Here is a tiny trained network, its code and every weight. The questions are about switching its units off for an input and a class, where a switched-off unit gives its printed mean instead of its output.

import numpy as np


def w(rows, s, z=0):
    codes = np.array(rows[::2]) - 128.0
    scale = np.full(codes.shape[1], s)
    scale[-1] = z or s
    return codes * scale


def f(y):
    return y / 2 * (1 + np.tanh(0.7978845608 * (y + 0.044715 * y**3)))


def log_softmax(a):
    a = a - a.max(-1, keepdims=True)
    return a - np.log(np.exp(a).sum(-1, keepdims=True))


def net(x, mask):
    res = np.array(x, float).reshape(1, 5) / 4 @ E
    y = f(res @ A[0][:, :-1].T + A[0][:, -1])
    res = res + np.where(mask, y, B[0][:, -1]) @ B[0][:, :-1]
    return log_softmax(res[-1] @ U[:, :-1].T + U[:, -1])


A, B = {}, {}
E = w([
[255,54,65,106,92],'x0',
[28,57,39,131,110],'x1',
[127,131,124,123,129],'x2',
[147,71,137,192,225],'x3',
[154,212,26,199,133],'x4',
],0.0067)
A[0] = w([
[210,18,123,103,82,113],'n1',
[71,72,59,128,138,94],'n2',
[189,201,145,69,191,107],'n3',
[188,181,186,123,146,100],'n4',
[105,175,132,42,30,229],'n5',
[76,166,148,124,152,84],'n6',
[85,69,12,134,107,202],'n7',
[61,169,153,137,167,83],'n8',
[220,62,68,118,73,90],'n9',
[131,188,94,230,101,126],'n10',
[113,47,222,101,80,38],'n11',
[105,193,117,64,25,17],'n12',
[163,156,167,134,130,63],'n13',
[122,45,207,55,168,86],'n14',
[60,156,174,131,141,100],'n15',
[134,59,136,196,236,74],'n16',
[43,184,163,130,145,27],'n17',
[54,153,187,184,173,74],'n18',
[76,91,62,108,134,2],'n19',
[32,100,44,157,159,177],'n20',
[149,70,144,222,254,59],'n21',
[200,78,82,99,117,87],'n22',
[77,95,80,139,93,91],'n23',
[151,186,61,218,122,41],'n24',
[205,172,170,153,144,116],'n25',
[144,194,58,181,150,91],'n26',
[131,148,122,97,95,207],'n27',
[175,177,171,169,112,128],'n28',
[141,187,45,167,137,84],'n29',
[195,84,91,100,122,53],'n30',
[186,174,190,137,136,31],'n31',
],0.0091,0.0053)
B[0] = w([
[132,229,143,138,154,213],'n1',
[99,130,197,117,87,167],'n2',
[82,108,207,132,89,173],'n3',
[56,96,185,125,89,175],'n4',
[224,97,143,155,118,254],'n5',
[139,174,108,145,130,150],'n6',
[130,125,234,131,121,229],'n7',
[152,198,131,143,135,167],'n8',
[95,209,145,149,140,208],'n9',
[148,111,130,72,157,183],'n10',
[124,140,47,26,171,176],'n11',
[224,97,1,158,16,168],'n12',
[86,119,131,124,100,131],'n13',
[159,126,101,50,138,202],'n14',
[155,199,140,111,132,174],'n15',
[194,121,111,116,37,179],'n16',
[126,205,119,137,116,168],'n17',
[168,220,114,137,123,183],'n18',
[29,146,139,79,20,132],'n19',
[120,115,216,137,118,220],'n20',
[243,110,47,143,7,189],'n21',
[83,232,119,160,134,176],'n22',
[100,118,183,114,90,152],'n23',
[135,136,88,26,147,169],'n24',
[75,108,196,139,109,183],'n25',
[142,114,120,36,154,176],'n26',
[155,102,117,161,163,183],'n27',
[95,95,185,116,117,169],'n28',
[128,120,134,55,154,172],'n29',
[102,191,107,141,124,156],'n30',
[13,117,142,111,25,149],'n31',
],0.009,0.0067)
U = w([
[146,125,147,142,162,247],'0',
[124,208,129,155,151,93],'1',
[131,113,113,37,169,104],'2',
[178,102,103,167,75,86],'3',
[66,98,174,143,106,84],'4',
[116,51,110,233,252,138],'5',
[28,93,39,177,163,88],'6',
],0.014,0.016)

Each question gives the input, the list of numbers given to net, and the class t.
The units are the neurons (one row each of A and B). Each row of codes is followed by its name. A weight is (code - 128) times the scale printed after its matrix; where a second scale follows, it is the last column's (A, B and U).
mask holds one flag per neuron, in row order. A switched-off neuron (its flag False) gives its mean, the last column of its row in B, instead of its output. The means were averaged over made-up inputs and are rounded, as every weight is.
A unit's drop is (log p(t) with every unit on - log p(t) with that unit switched off) / (log p(t) with every unit on - log p(t) with every unit switched off).
The circuit of an input: a set's keep is (log p(t) with only the set's units on - log p(t) with every unit switched off) / (log p(t) with every unit on - log p(t) with every unit switched off). Starting from the 12 units with the biggest drops (on a tie, the unit counted first), units are removed one at a time, each time the one whose removal leaves the highest keep (on an exact tie, the one counted first), for as long as the keep stays at least 0.8.
circuit, biggest first: the units of the circuit, biggest drop first
k most important neurons: the k neurons with the biggest drops, biggest first
drop of u: that unit's drop, to one decimal
input [2,-6,-3,1,-8], class 2: circuit, biggest first	(n11)
input [7,-1,-2,0,5], class 1: circuit, biggest first	(n9; n22)
input [-3,8,-1,7,8], class 2: circuit, biggest first	(n24; n26)
input [4,2,7,8,-4], class 3: 2 most important neurons	(n21; n16)
input [-4,5,-3,8,0], class 3: 2 most important neurons	(n21; n16)
input [5,-5,4,-4,6], class 2: 4 most important neurons	(n24; n26; n29; n10)
input [7,2,3,4,-7], class 1: 3 most important neurons	(n1; n22; n9)
input [5,2,1,-4,-2], class 1: circuit, biggest first	(n1; n9)
input [-7,1,2,4,-6], class 1: circuit, biggest first	(n18; n15)
input [-7,-8,1,-2,-1], class 4: circuit, biggest first	(n4; n31)
input [6,0,-4,1,-8], class 2: 2 most important neurons	(n11; n14)
input [3,4,2,3,7], class 2: 3 most important neurons	(n24; n26; n29)
input [4,-6,5,5,-6], class 2: 2 most important neurons	(n14; n11)
input [-4,-2,5,-8,-4], class 3: most important neuron	(n12)
input [-2,5,-2,-2,-8], class 2: 2 most important neurons	(n11; n14)
input [7,5,5,6,7], class 1: 2 most important neurons	(n9; n22)
input [-7,0,-5,-8,-3], class 3: 2 most important neurons	(n12; n5)
input [7,-8,4,-1,5], class 4: drop of n31	0.2
input [2,-4,6,-7,-2], class 3: drop of n12	0.3
input [-1,0,-4,8,8], class 2: drop of n10	0.2
input [2,-8,-2,-2,5], class 4: drop of n1	0.0
input [0,-2,4,-7,3], class 3: circuit, biggest first	(n12)
